Here is a tiny trained network, its code and every weight. The questions are about switching its units off for an input and a target symbol, where a switched-off unit gives its printed mean instead of its output.

import numpy as np


def w(rows, s, z=0):
    codes = np.array(rows[::2]) - 128.0
    scale = np.full(codes.shape[1], s)
    scale[-1] = z or s
    return codes * scale


def f(y):
    return y / 2 * (1 + np.tanh(0.7978845608 * (y + 0.044715 * y**3)))


def softmax(a):
    e = np.exp(a - a.max(-1, keepdims=True))
    return e / e.sum(-1, keepdims=True)


def log_softmax(a):
    a = a - a.max(-1, keepdims=True)
    return a - np.log(np.exp(a).sum(-1, keepdims=True))


def net(x, mask):
    ids = ['ΔΩαβεημξπφ'.index(c) for c in x.split()]
    T = len(ids)
    res = E[ids] + P[:T]
    r = res
    for j in range(3):
        rows = slice(3 * j, 3 * j + 3)
        q, k, v = (r @ M[0][rows].T for M in (Q, K, V))
        z = softmax(np.where(np.tri(T) > 0, q @ k.T / 3**0.5, -1e9)) @ v
        o = O[0][rows]
        res = res + np.where(mask[j], z, o[:, -1]) @ o[:, :-1]
    y = f(res @ A[0][:, :-1].T + A[0][:, -1])
    res = res + np.where(mask[3:27], y, B[0][:, -1]) @ B[0][:, :-1]
    return log_softmax(res[-1] @ U[:, :-1].T + U[:, -1])


Q, K, V, O, A, B = {}, {}, {}, {}, {}, {}
E = w([
[103,167,130],'Δ',
[107,52,99],'Ω',
[148,138,130],'α',
[141,141,127],'β',
[75,143,74],'ε',
[229,37,21],'η',
[117,155,123],'μ',
[176,86,137],'ξ',
[10,149,40],'π',
[66,183,140],'φ',
],0.012)
P = w([
[176,139,251],'0',
[116,117,133],'1',
[149,172,69],'2',
[107,85,155],'3',
[126,105,113],'4',
[143,178,51],'5',
[93,76,150],'6',
[128,100,103],'7',
[139,180,34],'8',
[88,74,147],'9',
[131,99,101],'10',
[145,182,31],'11',
[85,75,150],'12',
[142,105,110],'13',
],0.017)
Q[0] = w([
[157,158,152],'h1',
[145,247,24],'h1',
[74,134,158],'h1',
[81,189,125],'h2',
[65,69,155],'h2',
[81,46,241],'h2',
[171,62,70],'h3',
[201,152,166],'h3',
[201,226,73],'h3',
],0.011)
K[0] = w([
[245,141,154],'h1',
[70,254,204],'h1',
[152,130,51],'h1',
[90,210,169],'h2',
[59,150,81],'h2',
[36,122,62],'h2',
[172,49,100],'h3',
[213,190,60],'h3',
[233,184,213],'h3',
],0.0096)
V[0] = w([
[166,178,114],'h1',
[149,164,158],'h1',
[108,162,201],'h1',
[51,83,80],'h2',
[47,197,191],'h2',
[82,248,119],'h2',
[164,26,189],'h3',
[174,189,179],'h3',
[161,122,203],'h3',
],0.012)
O[0] = w([
[228,133,97,94],'h1',
[169,193,109,122],'h1',
[89,253,92,174],'h1',
[85,157,194,104],'h2',
[254,147,209,251],'h2',
[175,176,133,179],'h2',
[107,62,205,239],'h3',
[149,90,99,71],'h3',
[167,66,155,169],'h3',
],0.0093,0.0024)
A[0] = w([
[68,140,188,172],'n1',
[186,44,152,186],'n2',
[126,216,102,175],'n3',
[89,116,138,154],'n4',
[57,88,165,75],'n5',
[73,152,204,166],'n6',
[107,233,89,120],'n7',
[245,117,245,113],'n8',
[77,190,44,157],'n9',
[78,180,247,125],'n10',
[81,170,212,111],'n11',
[112,27,115,170],'n12',
[194,202,80,161],'n13',
[83,212,122,156],'n14',
[85,148,194,137],'n15',
[107,240,76,119],'n16',
[127,54,6,92],'n17',
[213,179,1,255],'n18',
[121,250,89,100],'n19',
[82,99,218,208],'n20',
[168,75,83,146],'n21',
[102,176,136,137],'n22',
[114,115,163,117],'n23',
[189,43,212,202],'n24',
],0.008,0.0083)
B[0] = w([
[166,174,131,175],'n1',
[75,149,181,178],'n2',
[145,119,62,179],'n3',
[137,138,135,153],'n4',
[110,154,124,156],'n5',
[180,171,108,173],'n6',
[162,85,151,164],'n7',
[90,97,2,169],'n8',
[150,67,100,174],'n9',
[169,153,133,169],'n10',
[162,126,148,152],'n11',
[153,130,161,185],'n12',
[112,134,96,194],'n13',
[126,75,134,165],'n14',
[174,136,117,154],'n15',
[145,80,139,169],'n16',
[102,146,190,170],'n17',
[75,169,146,252],'n18',
[180,53,122,167],'n19',
[229,137,106,199],'n20',
[97,147,149,158],'n21',
[122,105,110,142],'n22',
[146,133,149,133],'n23',
[87,130,180,189],'n24',
],0.0084,0.013)
U = w([
[133,175,103,217],'Δ',
[163,162,219,126],'Ω',
[87,206,159,185],'α',
[97,196,142,133],'β',
[129,118,117,136],'ε',
[89,81,143,3],'η',
[118,184,126,125],'μ',
[139,124,221,184],'ξ',
[182,7,123,117],'π',
[234,137,117,96],'φ',
],0.011,0.0027)

Each question gives the input, a string of symbols that net reads in full, and the target symbol t.
The units are the heads (3 rows each of Q, K, V and O) and the neurons (one row each of A and B). Each row of codes is followed by its name. A weight is (code - 128) times the scale printed after its matrix; where a second scale follows, it is the last column's (O, A, B and U).
mask holds one flag per unit, heads first, then neurons. A switched-off unit (its flag False) gives its mean, the last column of its rows in O or B, instead of its output. The means were averaged over made-up inputs and are rounded, as every weight is.
A unit's drop is (log p(t) with every unit on - log p(t) with that unit switched off) / (log p(t) with every unit on - log p(t) with every unit switched off).
The circuit of an input: a set's keep is (log p(t) with only the set's units on - log p(t) with every unit switched off) / (log p(t) with every unit on - log p(t) with every unit switched off). Starting from the 12 units with the biggest drops (on a tie, the unit counted first), units are removed one at a time, each time the one whose removal leaves the highest keep (on an exact tie, the one counted first), for as long as the keep stays at least 0.8.
units of the circuit, in order: the units of the circuit, biggest drop first
unit that matters most: the unit with the biggest drop
top k neurons: the k neurons with the biggest drops, biggest first
heads that matter: for each layer, one digit per head in row order, 1 if its drop is at least 0.15 and else 0, layers parted by /
drop of u: that unit's drop, to one decimal
input ξ Δ ξ, target ξ: unit that matters most : h3
input μ ξ ε π φ ε ξ, target φ: top 2 neurons : (n18, n20)
input α π α η α Δ α ε Δ Δ φ β, target α: heads that matter : 111
input Ω ε η μ μ α α Δ β π α Δ Δ, target φ: heads that matter : 011
input Δ α φ Ω π Ω π π ξ, target Δ: heads that matter : 111
input Δ Δ π η ξ Δ π η Ω φ, target Ω: heads that matter : 100
input μ π μ φ π φ π ξ β π π π Ω, target Ω: heads that matter : 110
input π ξ ξ, target π: heads that matter : 110
input ξ ξ α, target ξ: units of the circuit, in order : (h3, n2)
input π π Δ φ, target φ: heads that matter : 010
input π η μ φ π β β Δ ξ φ Δ Ω, target π: top 2 neurons : (n9, n19)
input ξ Δ π Ω φ ξ φ Ω ξ ξ, target Ω: heads that matter : 110
input α η Ω μ ξ ξ, target α: heads that matter : 111
input π π α π π η Δ α Δ, target π: heads that matter : 000
input Δ η π Ω Δ ξ μ φ φ α Δ α ξ, target Ω: heads that matter : 111
input η Ω φ ξ π Δ, target η: unit that matters most : h2
input Ω μ β π π α α α π φ, target φ: heads that matter : 011
input η μ ξ π α π φ η φ α μ π, target η: units of the circuit, in order : (h2, n9, n17)
input π μ α, target π: top 2 neurons : (n19, n16)
input β Δ π μ Ω φ μ π β φ ξ α α, target φ: unit that matters most : h2
input π α β μ Δ π ξ π ε Δ ε η, target π: top 4 neurons : (n9, n19, n16, n7)
input π μ φ π π φ ξ, target φ: drop of n18 : 0.3
input π Δ π π π β, target π: top 3 neurons : (n19, n16, n7)
